Below are the code and all the weights of a small trained network. Each question names an input and a class and asks about switching units off, where a switched-off unit gives its printed mean instead of its output.

import numpy as np


def w(rows, s, z=0):
    codes = np.array(rows[::2]) - 128.0
    scale = np.full(codes.shape[1], s)
    scale[-1] = z or s
    return codes * scale


def norm(h):
    return h / np.sqrt((h * h).mean(-1, keepdims=True) + 1e-5)


def f(y):
    return y / 2 * (1 + np.tanh(0.7978845608 * (y + 0.044715 * y**3)))


def log_softmax(a):
    a = a - a.max(-1, keepdims=True)
    return a - np.log(np.exp(a).sum(-1, keepdims=True))


def net(x, mask):
    res = np.array(x, float).reshape(1, 4) / 4 @ E
    u = 0
    for l in range(3):
        y = f(norm(res) @ A[l][:, :-1].T + A[l][:, -1])
        res = res + np.where(mask[u : u + 6], y, B[l][:, -1]) @ B[l][:, :-1]
        u += 6
    return log_softmax(norm(res)[-1] @ U[:, :-1].T + U[:, -1])


A, B = {}, {}
E = w([
[171,124,85,99,203,92,99,120,154,105,127,204],'x0',
[98,48,58,121,98,169,167,145,206,170,82,134],'x1',
[103,182,97,143,139,101,81,102,22,190,2,114],'x2',
[177,160,150,183,123,100,17,121,185,141,142,62],'x3',
],0.0084)
A[0] = w([
[147,127,222,153,92,186,195,180,91,238,145,39,117],'0.n1',
[118,102,50,90,108,128,202,178,99,147,79,116,14],'0.n2',
[255,189,103,200,97,109,138,24,200,228,218,102,47],'0.n3',
[205,95,214,100,144,116,115,118,83,35,160,120,3],'0.n4',
[104,62,67,186,103,142,125,37,237,73,87,132,58],'0.n5',
[155,59,62,113,230,9,95,102,124,39,100,162,121],'0.n6',
],0.0052,0.0016)
B[0] = w([
[138,146,86,117,132,76,95,72,174,1,159,66,232],'0.n1',
[174,168,113,111,145,41,94,104,125,134,176,127,195],'0.n2',
[157,168,175,51,129,89,100,90,134,181,109,88,218],'0.n3',
[111,162,186,136,68,209,131,154,133,157,20,174,197],'0.n4',
[138,174,105,102,85,103,30,170,106,88,100,163,191],'0.n5',
[65,184,131,185,95,185,152,53,174,94,136,50,254],'0.n6',
],0.0094,0.0038)
A[1] = w([
[96,67,121,103,159,133,154,150,78,81,125,151,64],'1.n1',
[103,98,164,101,126,157,168,78,202,150,199,125,158],'1.n2',
[40,113,152,118,143,138,255,105,90,101,156,177,180],'1.n3',
[173,183,119,160,99,86,88,145,141,100,239,145,252],'1.n4',
[152,151,230,166,136,150,103,125,76,92,133,176,62],'1.n5',
[144,86,195,101,73,176,156,187,163,170,196,170,184],'1.n6',
],0.0071,0.0012)
B[1] = w([
[197,118,142,132,118,133,77,112,195,192,220,151,144],'1.n1',
[92,136,149,134,155,141,93,62,53,86,14,56,223],'1.n2',
[209,112,158,144,100,74,30,112,172,190,165,65,245],'1.n3',
[150,117,69,89,197,141,200,177,43,151,149,165,253],'1.n4',
[76,194,63,163,31,91,115,217,190,133,180,198,216],'1.n5',
[124,137,146,133,167,130,134,172,2,151,54,113,207],'1.n6',
],0.0076,0.0042)
A[2] = w([
[146,146,126,2,138,86,67,185,56,48,154,167,148],'2.n1',
[191,141,120,129,205,203,115,69,151,88,115,160,222],'2.n2',
[115,31,44,104,67,140,102,191,178,122,53,143,100],'2.n3',
[145,91,196,102,209,197,126,221,157,94,143,98,155],'2.n4',
[240,112,147,126,146,153,85,122,202,207,118,87,6],'2.n5',
[136,141,169,156,147,110,104,131,107,191,37,67,250],'2.n6',
],0.0077,0.0021)
B[2] = w([
[101,126,100,126,148,128,127,116,199,152,102,184,217],'2.n1',
[105,63,79,103,54,111,169,138,90,83,102,14,170],'2.n2',
[86,245,190,187,84,136,98,157,107,149,141,146,188],'2.n3',
[91,90,139,203,182,153,141,47,56,156,71,192,162],'2.n4',
[178,141,135,126,153,82,141,96,124,163,189,152,185],'2.n5',
[127,30,140,92,151,181,203,133,145,108,146,193,254],'2.n6',
],0.011,0.0077)
U = w([
[103,218,143,166,80,137,95,180,147,148,130,170,146],'0',
[114,80,138,146,175,177,165,101,90,126,62,165,126],'1',
[198,123,142,95,138,95,112,93,156,182,196,118,137],'2',
[120,154,88,147,92,127,130,94,137,50,136,50,140],'3',
[131,125,98,98,122,144,157,147,188,82,124,140,151],'4',
[148,118,105,154,146,147,143,229,123,134,164,87,2],'5',
[157,130,112,128,145,149,158,250,121,140,152,73,3],'6',
],0.016,0.0095)

Each question gives the input, the list of numbers given to net, and the class t.
The units are the neurons (one row each of A and B). Each row of codes is followed by its name. A weight is (code - 128) times the scale printed after its matrix; where a second scale follows, it is the last column's (A, B and U).
mask holds one flag per neuron, layer by layer. A switched-off neuron (its flag False) gives its mean, the last column of its row in B, instead of its output. The means were averaged over made-up inputs and are rounded, as every weight is.
A unit's drop is (log p(t) with every unit on - log p(t) with that unit switched off) / (log p(t) with every unit on - log p(t) with every unit switched off).
The circuit of an input: a set's keep is (log p(t) with only the set's units on - log p(t) with every unit switched off) / (log p(t) with every unit on - log p(t) with every unit switched off). Starting from the 12 units with the biggest drops (on a tie, the unit counted first), units are removed one at a time, each time the one whose removal leaves the highest keep (on an exact tie, the one counted first), for as long as the keep stays at least 0.8.
circuit, biggest first: the units of the circuit, biggest drop first
k most important neurons: the k neurons with the biggest drops, biggest first
k most important neurons of layer l: the k neurons of layer l with the biggest drops, biggest first
drop when u is switched off: that unit's drop, to one decimal
input [-4,-1,-5,-8], class 2: circuit, biggest first	(1.n3)
input [8,-7,4,2], class 3: 2 most important neurons of layer 2	(2.n2; 2.n3)
input [3,2,4,6], class 2: 2 most important neurons	(2.n5; 1.n2)
input [-4,-8,-2,-7], class 0: 2 most important neurons	(1.n5; 0.n4)
input [7,-6,1,5], class 3: 2 most important neurons	(0.n6; 2.n2)
input [6,3,-6,0], class 1: circuit, biggest first	(2.n4; 1.n6)
input [3,-4,-4,1], class 0: 2 most important neurons	(1.n5; 0.n4)
input [8,7,3,-2], class 3: circuit, biggest first	(0.n6; 2.n2)
input [7,5,-6,5], class 3: circuit, biggest first	(2.n2; 1.n2)
input [-5,-1,-3,-4], class 3: 2 most important neurons of layer 0	(0.n1; 0.n5)
input [1,5,1,4], class 0: 2 most important neurons	(0.n5; 2.n3)
input [-5,7,-5,8], class 2: 2 most important neurons	(0.n3; 2.n5)
input [6,2,-2,-7], class 2: 3 most important neurons	(1.n3; 0.n1; 2.n5)
input [-5,5,-4,-6], class 2: 3 most important neurons	(1.n3; 1.n1; 0.n6)
input [2,1,4,4], class 1: circuit, biggest first	(2.n6)
input [-7,7,7,8], class 2: 3 most important neurons of layer 1	(1.n5; 1.n2; 1.n6)
input [-6,-2,0,7], class 2: 2 most important neurons of layer 0	(0.n3; 0.n6)
input [6,-5,-4,5], class 3: 3 most important neurons	(0.n6; 2.n2; 1.n3)
input [1,-3,-5,-4], class 1: 2 most important neurons	(1.n6; 1.n2)
input [8,2,0,6], class 3: circuit, biggest first	(0.n6)
input [3,8,-8,-5], class 0: 3 most important neurons	(2.n3; 0.n5; 2.n6)
input [-7,3,-7,-6], class 1: 3 most important neurons	(1.n6; 0.n6; 1.n2)
input [1,-7,-1,6], class 0: 2 most important neurons of layer 1	(1.n5; 1.n3)
input [8,5,0,-3], class 3: drop when 1.n1 is switched off	0.0
